Each row is followed by its group and then its class within the group.
+0.95	+0.52	+1.30	-1.28	+0.07	-1.81	-0.43	-0.22	-0.13	-1.02	-0.79	-0.24	-0.62	+0.46	-4.55	-0.97	-1.78	+1.14	+0.02	-0.72
J849 > [84]
+2.95	-0.41	-1.36	-1.05	+0.63	-1.78	-0.95	-1.71	+0.55	+1.01	+1.55	+0.07	+0.19	+0.44	-3.75	-1.22	-1.07	+0.43	-0.58	-0.84
J849 > [73]
+3.72	-0.43	-7.34	+0.21	+2.59	-3.36	-0.88	+0.41	-1.04	+1.25	-0.13	+0.55	-0.78	+0.60	+0.19	+4.01	-2.44	+3.74	-0.43	-2.16
J188 > [83]
-0.54	+0.33	+3.10	+0.47	-2.56	+3.04	-1.26	+3.19	+0.21	-0.56	+0.21	-0.33	+1.57	+5.35	-2.00	+0.45	+0.63	-3.76	-0.74	+1.21
J849 > [73]
-0.47	+0.32	-1.25	-0.33	-0.34	-2.26	-0.39	-0.08	-0.21	-0.54	-0.18	+0.51	+0.47	+0.05	-1.35	-0.13	+0.22	-0.72	+0.28	+0.47
J188 > [83]
-0.11	-1.22	+0.13	-0.30	-1.61	+0.06	-0.98	+0.16	-0.16	-0.21	+0.38	-0.39	+0.92	+1.85	-2.08	-1.18	-0.31	-0.59	-0.26	-0.23
J849 > [80]
+0.82	-0.40	-0.16	-0.56	+0.06	-2.08	-0.49	-1.90	-0.37	+0.83	-0.70	-0.24	-1.08	+0.47	-0.89	-1.17	-0.56	+0.81	+0.24	-0.87
J849 > [84]
-0.36	+0.10	+3.26	-0.41	+0.24	-0.92	-0.46	+1.38	+0.27	-0.94	-0.31	+0.11	-0.50	-0.15	-2.63	-0.28	-0.70	+0.17	-1.12	-0.10
J188 > [69]
+2.89	+0.05	-1.63	+1.37	-1.61	+0.72	-0.80	-1.31	+0.06	+0.31	-0.64	+0.75	-0.22	+1.80	-1.73	+0.18	-0.56	+0.71	-0.33	-0.81
J849 > [84]
+1.36	-0.85	-4.91	-0.41	+2.32	-2.32	-0.09	+0.41	-0.33	+0.44	+0.17	+0.58	-1.76	+0.80	-2.05	-2.29	-1.58	+3.28	+0.36	-2.32
J188 > [69]
-0.77	-0.04	-7.34	-0.47	-0.84	-0.08	-1.76	+4.41	-0.43	-3.20	+0.26	-0.90	+1.61	-0.75	-2.98	-1.56	+0.84	+2.99	-0.26	+0.89
J188 > [83]
-1.63	-0.94	+0.07	-0.32	-0.30	+0.17	-0.30	-0.11	+0.07	-0.01	+0.15	+0.51	-0.20	+1.95	-1.88	-0.23	-0.67	+1.10	-0.10	-0.28
J849 > [84]
+0.40	-0.38	-4.53	-0.14	+0.16	-1.21	-0.85	+2.78	-0.14	-0.19	+0.46	-0.07	+0.66	+0.55	-3.77	+0.25	-0.37	+2.02	-0.98	-0.24
J188 > [69]
+1.32	+0.77	+0.67	-0.60	-0.73	-0.84	-0.40	-0.74	-0.90	+1.17	+0.57	+0.12	+0.09	+0.11	-4.59	-0.74	-1.44	-1.86	-1.05	+0.22
J849 > [73]
+0.47	+0.07	-4.85	+0.96	-0.94	-0.38	-0.39	+2.91	+0.58	-2.02	-0.18	-0.18	+1.31	-0.96	-3.89	-3.67	+0.69	+0.70	-1.15	+0.88
J188 > [68]
-0.26	-0.27	+1.77	-1.30	-0.55	-0.66	-0.93	-0.60	-0.07	-0.45	+0.48	-0.38	-0.70	+1.23	-4.17	-2.61	-0.34	+1.08	-0.13	-0.66
J849 > [84]
+3.21	+0.61	+3.43	+1.15	-2.52	+2.38	-0.11	+0.69	-0.94	-0.12	+0.25	+1.44	+1.92	-0.43	-4.94	+1.02	+1.24	-4.24	-0.69	+2.02
J849 > [84]
+2.38	+1.38	-1.15	-0.90	+1.12	-1.73	+0.53	+1.79	+0.25	-1.55	-0.51	-0.06	+0.81	-2.44	-6.47	+0.08	+0.56	-0.04	-1.51	+1.05
J188 > [68]
+0.55	-1.55	-3.92	-7.13	+1.22	-1.96	-0.23	+0.37	-0.88	-0.15	+0.14	-0.25	-0.50	-0.63	-2.80	-1.92	-1.65	+3.55	+0.44	-1.20
J188 > [68]
+1.93	+0.31	-0.33	+0.66	+0.85	-1.82	+0.74	+0.80	-0.20	+0.65	+0.46	+0.43	+0.51	-1.33	-4.52	-0.91	+0.30	-0.16	-0.95	+0.42
J188 > [69]
+1.86	+0.52	-0.29	-0.39	+1.67	-2.97	+0.67	-0.52	+0.01	-0.14	-0.08	-0.68	+0.66	-0.97	-4.04	-0.65	-0.98	+1.67	-1.25	+0.49
J188 > [68]
+2.27	+0.16	-0.42	-0.42	-1.27	-0.19	-0.32	-1.02	-0.25	+2.64	+0.01	-0.13	-0.70	+0.51	-0.89	+2.29	-0.75	-1.00	-0.43	-0.35
J849 > [84]
+0.95	-0.22	-4.66	-0.15	+0.98	-1.75	+0.45	+2.16	-0.57	+0.19	+0.05	+0.29	+0.31	+0.20	-1.81	+0.74	+0.02	-1.26	-1.39	-0.05
J188 > [83]
-0.43	-0.19	-5.15	-0.36	-0.25	-1.89	-0.59	+0.80	-0.26	-0.77	+0.31	-0.23	+0.21	-0.65	-1.60	+0.33	-0.50	+2.79	-0.79	+0.83
J188 > [83]
-1.53	+0.58	-5.93	-0.35	-0.22	-1.00	-0.11	+2.67	+0.10	-2.00	-0.14	-0.54	-0.38	+0.81	-3.89	+0.06	+0.17	+1.25	-1.62	-0.38
J188 > [69]
+3.22	-1.12	-3.25	-0.82	+4.91	-5.82	-0.19	-2.38	-1.03	+1.42	-1.24	-0.04	-2.24	+0.64	-0.17	-1.43	-3.17	+5.81	+0.30	-3.95
J188 > [68]
+1.41	-1.08	+1.25	-0.25	-1.22	-0.03	-1.13	+0.19	-0.50	-0.37	-3.66	+0.77	+0.49	-0.27	-2.46	-0.70	-0.34	-1.27	-0.55	+0.67
J849 > [80]
-0.65	+0.29	-2.61	-0.63	+0.95	-2.66	+0.35	+0.15	+0.29	-0.43	-0.17	-0.09	-1.15	+0.65	-3.26	-1.29	-1.09	+3.27	-1.96	-1.54
J188 > [69]
+1.02	+1.06	+3.10	-1.25	-1.27	+1.00	+0.14	-1.40	-0.61	+1.74	+0.30	-0.45	+0.02	-0.76	-2.09	+0.04	-0.03	-4.17	-0.84	+0.10
J849 > [73]
-0.31	+0.19	-0.67	-0.97	+1.64	-1.35	+0.10	-0.21	-0.19	+0.40	-0.36	-0.29	+0.15	+0.09	-4.59	-1.73	-2.01	+3.45	-1.25	-1.25
J188 > [69]
-0.33	-0.13	+0.40	-1.91	+1.76	-0.99	-0.55	-0.39	+0.00	-0.24	+0.43	-0.01	-1.00	+0.98	-3.07	-2.63	-0.72	+0.65	+0.29	-0.98
J849 > [84]
+1.26	-0.43	-2.99	+0.99	+1.20	-1.55	+0.58	+0.70	-0.49	+0.59	-0.37	+0.37	-0.09	+0.40	-2.41	+0.28	+1.59	+2.20	-0.73	-1.84
J188 > [83]
-0.22	+0.53	+0.90	+0.59	+1.75	-1.28	+0.53	+2.37	+0.71	-1.06	+0.04	-0.25	-2.58	+0.24	-5.28	-1.16	+0.28	+1.84	-1.04	+1.15
J188 > [83]
+1.25	-0.41	-2.53	-1.47	-0.75	-0.46	-1.32	-1.45	-0.35	-0.08	+0.05	+0.58	-0.52	+1.44	-0.59	-0.19	-1.20	+0.97	-0.60	-0.65
J849 > [80]
+1.64	-0.70	-0.93	-0.06	-1.05	-0.39	-2.04	-0.58	+0.24	-0.83	-0.55	+0.59	+0.29	+4.43	-1.43	-0.46	-0.64	-1.64	+0.33	+0.75
J849 > [80]
+2.70	-0.30	-4.87	+0.60	+0.35	-0.91	-0.69	+2.34	+0.19	-0.94	+0.27	-1.09	+0.56	-0.61	-4.18	-1.06	-1.18	+2.40	-0.03	-0.32
J188 > [68]
+2.88	+0.78	+2.15	-0.33	-0.72	-1.61	-2.25	-0.69	-0.80	+0.57	-1.68	-0.20	+0.83	-0.33	-4.38	-0.79	-0.55	-2.81	-0.26	+0.53
J849 > [80]
+0.62	-0.30	-6.78	+0.60	+0.41	+0.50	-0.85	+2.21	-0.78	+0.40	+0.60	-2.05	-0.96	+2.51	-2.15	-0.38	-0.80	+2.00	+1.07	-0.27
J188 > [69]
+0.14	-0.15	+0.14	-1.67	+2.06	+0.00	-0.29	-0.53	+0.72	+0.01	-0.34	-0.97	-0.44	-0.34	-4.83	-0.45	-1.00	+0.80	-0.70	-0.41
J188 > [83]
+1.98	+0.18	+2.15	-1.92	-2.15	-0.76	-0.47	-1.06	-0.07	+0.23	+1.24	+0.56	-0.39	+0.49	-4.08	-1.50	-0.80	-1.09	-0.89	-0.55
J849 > [73]
+1.38	-0.68	-1.67	+0.53	-0.83	+0.74	-0.55	-0.15	-0.12	+0.60	+0.18	-0.17	-0.29	+2.01	-1.83	-0.14	-0.97	-0.57	+0.46	+0.15
J849 > [80]
+1.17	-0.05	+3.59	+0.15	-1.68	+1.36	-0.43	-1.15	+0.18	+0.95	+0.33	+0.34	+0.55	+1.26	-2.89	+0.12	-0.13	-0.46	-0.48	+0.00
J849 > [84]
+1.01	+0.31	-0.57	-0.61	+1.88	-2.65	+1.14	+0.81	+0.11	+1.24	-0.07	-0.70	-0.44	-0.91	-3.08	-0.72	-0.65	+1.96	-0.51	-0.77
J188 > [68]
+1.31	+0.37	+1.17	-0.83	-0.80	+0.25	-1.51	+0.67	-0.37	-0.53	+0.29	+0.34	-0.02	+1.72	-3.76	-0.73	-0.36	-1.78	-1.62	+0.93
J849 > [84]
+0.29	+0.27	+0.84	-1.84	+1.63	-2.90	-0.74	-0.08	+0.19	+0.69	+0.56	-0.33	+0.39	-0.36	-5.44	-2.11	-0.91	+1.32	-1.52	-1.26
J188 > [83]
+0.75	+0.45	-6.09	+0.79	-0.20	-1.46	-0.49	+1.62	-0.10	-0.75	-0.19	+0.34	+0.43	-0.22	-1.23	+1.34	-0.04	+0.25	-1.02	+0.31
J188 > [69]

Each row is followed by its group and then its class within the group.
-0.31	+0.88	+0.04	+2.05	-2.73	-3.34	+0.22	-0.78	-1.26	+0.40	-0.92	+1.54	-1.88	+1.90	+0.16	+0.88	+2.36	+0.07	+0.50	-0.15
J493 > J380
-0.29	-0.04	-0.11	-0.29	+0.90	+3.40	+2.65	+0.41	-0.29	-0.79	+1.81	-0.42	+1.22	-0.56	-0.68	-0.71	-0.95	-0.32	-0.04	-0.08
J784 > J361
-0.29	-0.10	-0.03	-1.74	+0.34	+1.60	-0.21	-0.99	-0.60	-0.46	+2.46	-1.93	+2.29	-0.58	-1.61	-0.66	-1.47	-0.66	+1.11	-0.40
J784 > J504
+0.15	+0.93	+0.46	-1.37	+2.54	+2.30	+2.65	+0.31	-0.13	-0.36	+0.97	-0.83	+2.60	-0.52	+0.70	-1.11	-4.32	-0.65	-0.09	-0.62
J784 > J559
-0.47	-0.15	-0.34	-2.29	+0.97	+1.45	-0.96	-0.74	-0.93	+0.18	+1.97	-2.07	+1.57	-0.35	+0.26	-0.42	+0.02	-0.99	+0.02	-0.32
J784 > J504
+0.02	-0.06	-0.79	+1.84	-1.42	+0.89	+1.93	-0.86	-0.07	+0.67	-0.07	+2.03	+1.64	+0.39	+0.40	-0.21	-1.22	+0.02	+0.61	-0.14
J493 > J64
+0.08	-0.50	-1.57	+1.53	-1.83	+1.49	+1.14	-0.71	-0.45	-0.16	+0.63	+1.34	+1.29	+0.70	+0.09	-0.17	-0.58	+0.31	+0.32	-0.26
J493 > J64
+0.04	+0.44	+1.02	-0.94	+0.80	+1.59	+0.20	-0.54	-0.75	-0.59	+3.22	-1.61	+0.91	-1.64	-0.29	+0.35	-0.93	-0.71	-0.24	+0.06
J784 > J361
